Here is a tiny trained network, its code and every weight. The questions are about switching its units off for an input and a class, where a switched-off unit gives its printed mean instead of its output.

import numpy as np


def w(rows, s, z=0):
    codes = np.array(rows[::2]) - 128.0
    scale = np.full(codes.shape[1], s)
    scale[-1] = z or s
    return codes * scale


def f(y):
    return y / 2 * (1 + np.tanh(0.7978845608 * (y + 0.044715 * y**3)))


def log_softmax(a):
    a = a - a.max(-1, keepdims=True)
    return a - np.log(np.exp(a).sum(-1, keepdims=True))


def net(x, mask):
    res = np.array(x, float).reshape(1, 3) / 4 @ E
    y = f(res @ A[0][:, :-1].T + A[0][:, -1])
    res = res + np.where(mask, y, B[0][:, -1]) @ B[0][:, :-1]
    return log_softmax(res[-1] @ U[:, :-1].T + U[:, -1])


A, B = {}, {}
E = w([
[207,27,118,60,87,115,190],'x0',
[183,162,213,173,94,244,69],'x1',
[136,72,186,131,143,25,69],'x2',
],0.011)
A[0] = w([
[148,25,99,106,132,137,232,183],'N0',
[47,68,184,165,104,43,79,228],'N1',
[132,138,105,127,95,192,160,254],'N2',
[201,103,140,133,79,134,113,181],'N3',
[161,128,186,126,83,142,80,146],'N4',
[152,127,144,88,117,155,127,157],'N5',
[137,93,119,98,75,186,165,217],'N6',
[59,102,78,127,157,47,121,181],'N7',
[177,113,118,161,99,193,149,110],'N8',
[128,146,247,235,119,162,53,212],'N9',
[121,133,145,201,124,74,117,217],'N10',
[91,112,127,130,158,71,43,232],'N11',
],0.012,0.005)
B[0] = w([
[205,176,89,73,191,95,127,228],'N0',
[72,48,127,58,143,152,72,221],'N1',
[83,237,117,155,97,107,210,194],'N2',
[204,85,223,87,79,114,128,177],'N3',
[122,86,255,128,64,189,84,175],'N4',
[229,119,90,185,38,97,106,152],'N5',
[240,218,183,85,50,107,245,191],'N6',
[83,70,136,104,198,108,146,216],'N7',
[129,67,127,143,53,120,150,175],'N8',
[75,190,197,183,119,146,97,248],'N9',
[71,74,125,86,169,192,65,175],'N10',
[82,67,136,81,168,185,52,202],'N11',
],0.0092,0.017)
U = w([
[102,46,178,125,103,154,76,6],'0',
[254,177,94,26,166,56,215,116],'1',
[75,181,45,203,117,146,252,213],'2',
[62,52,122,53,246,113,91,231],'3',
[86,173,158,223,185,185,20,66],'4',
[144,154,189,164,71,123,166,178],'5',
[126,131,128,159,213,18,188,10],'6',
[189,81,174,77,131,71,78,57],'7',
],0.0089,0.0024)

Each question gives the input, the list of numbers given to net, and the class t.
The units are the neurons (one row each of A and B). Each row of codes is followed by its name. A weight is (code - 128) times the scale printed after its matrix; where a second scale follows, it is the last column's (A, B and U).
mask holds one flag per neuron, in row order. A switched-off neuron (its flag False) gives its mean, the last column of its row in B, instead of its output. The means were averaged over made-up inputs and are rounded, as every weight is.
A unit's drop is (log p(t) with every unit on - log p(t) with that unit switched off) / (log p(t) with every unit on - log p(t) with every unit switched off).
The circuit of an input: a set's keep is (log p(t) with only the set's units on - log p(t) with every unit switched off) / (log p(t) with every unit on - log p(t) with every unit switched off). Starting from all 12 units, units are removed one at a time, each time the one whose removal leaves the highest keep (on an exact tie, the one counted first), for as long as the keep stays at least 0.8.
units of the circuit, in order: the units of the circuit, biggest drop first
k most important neurons: the k neurons with the biggest drops, biggest first
drop of u: that unit's drop, to one decimal
input [5,7,7], class 0: units of the circuit, in order : N4
input [-6,-2,-4], class 2: units of the circuit, in order : N1, N4
input [2,1,-7], class 1: 2 most important neurons : N6, N9
input [2,2,4], class 0: 2 most important neurons : N0, N6
input [0,0,-2], class 2: 2 most important neurons : N0, N3
input [-8,0,7], class 3: 2 most important neurons : N1, N11
input [-1,-1,-4], class 2: 2 most important neurons : N0, N3
input [-2,2,6], class 4: 2 most important neurons : N9, N7
input [-5,2,-5], class 2: drop of N11 : 0.3
input [2,0,4], class 3: drop of N6 : 0.2
input [-7,-3,-7], class 2: drop of N10 : 0.0
input [-3,5,8], class 4: drop of N8 : 0.1
